[166 120 121 149 148 131 119 100 153 147 138  83 162 118 163]  fidis
[112 101 107 173 137 105 150 127 129 142 107 136 165 124 119]  mot
[185  87 149 183 130 155  56  79 144  85 145  69  97  97 172]  dugu
[122 181 106 113 101 113 112 156 111 104 133 123 105 176 119]  valer
[184 138 154 104 124 163  81 101 136 106 163  88  93 118 165]  tizik
[111 105 122 154  74 123  86 137  87  66 140 124  61 150 115]  naze
[ 80 119 108 165 101  99 140 141  91 109 119 167 113 130  84]  Monuf
naze  [111 105 122 154  74 123  86 137  87  66 140 124  61 150 115]
back: [104 111]  valer

[126 150 147 134 121  84] = bego
[ 71 142 117 148 121 151] = mef
[ 65 126 150 146 132 144] = zogut
mef  [ 71 142 117 148 121 151]
back: [117 142]  mef
back: [146 150 126]  zogut
bego  [126 150 147 134 121  84]
zogut  [ 65 126 150 146 132 144]

[ 93 107 168 132 116] : Bas
[149 178 139 136 122] : mupoz
[115  96 136 170 136] : rozu
[129 178 139 124 119] : kav
[ 93 121 168 132 116] : kor
kor  [ 93 121 168 132 116]
find: [149 178 139 136 122]  mupoz
back: [116 132 168 121]  kor
kav  [129 178 139 124 119]
mupoz  [149 178 139 136 122]

[138 148  94 102 152 160  98 100 139  82 162 150 115 107  87  88 109 110
 154 165 118 135 165 145 181 131 138 137 157 130  78 142 142 146 130 121
 123 114 128 129 137 127 127 104 172 156 113] : Vum
[138 136 130 118 133 129 111 115 122 114 130 139 133 135 116 113 125 122
 128 131 126 129 129 133 139 129 131 132 132 131 122 146 127 123 127 114
 137 129 142 130 121 142 128 119 144 135 122] : muk
[144 130 112 112 139 116  96 127 140  88 129 132 118 115 103  93 117 103
 147 155 119 121 145 144 156 131 129 137 150 123  92 177 130 118 135 107
 145 106 165 131 103 154 123 109 145 148 133] : dip
back: [128 142 121 130 142 129 137 114 127 123 127 146]  muk
back: [130 142]  muk
muk  [138 136 130 118 133 129 111 115 122 114 130 139 133 135 116 113 125 122
 128 131 126 129 129 133 139 129 131 132 132 131 122 146 127 123 127 114
 137 129 142 130 121 142 128 119 144 135 122]
back: [140 127  96]  dip
back: [131 156 144 145 121 119]  dip
back: [131 181 145]  Vum

[ 90  98 135 111 104 158 116 118 132 152 132  66 106 124 142  81 113 137
  98 125 121 125 144 129] : taduk
[142 123 154 119 164  96 137  74 101 108 142  90  98 135 111 104 158 116
 118 132 152 132  64 130] : vam
[124 142  88 137 136 152  89 181 151 142 186 175 162  80 145 148 164 151
 130  86  99  82 179  89] : purud
[145 183 154 164 113 132 150 148 133 111  94 157 138 158  89 166  99 160
 140 119 177 127 134 113] : bodi
[183 139 110 108 120 109 164 123 107 142 136 119 145 106 120 166 140 113
 171  81 118  83 119  73] : Didip
[161 174 137 167  94 154 165 130 155  70  81 143 102 141  65 113  95 159
 120  83 166  95 125  75] : foga
[166  99 160 142 167  96 109  71 104 105 153  92  96 113 113  97 165 121
 111 122 144 119  61 122] : Kegu
[102 119 113 147 101 165 107 130 161 111 126 132 106 124 142  81 113 137
  98 125 171 163 126 163] : tizo
[137 113 145 125 151 131 142  89 132  98 142  93  84 134 135  70 152 116
 102 143 142 140 101 145] : Boka
back: [140 160  99 166]  bodi
Didip  [183 139 110 108 120 109 164 123 107 142 136 119 145 106 120 166 140 113
 171  81 118  83 119  73]
back: [ 64 132 152 132 118 116 158 104 111 135  98  90]  vam
taduk  [ 90  98 135 111 104 158 116 118 132 152 132  66 106 124 142  81 113 137
  98 125 121 125 144 129]
back: [ 73 119  83]  Didip
bodi  [145 183 154 164 113 132 150 148 133 111  94 157 138 158  89 166  99 160
 140 119 177 127 134 113]

[137 168 120  77 156] -> nerit
[161 188 131 162 116] -> gipa
[137 157  77 120 156] -> napi
[171 168  77 120 156] -> nomu
gipa  [161 188 131 162 116]
find: [137 157  77 120 156]  napi

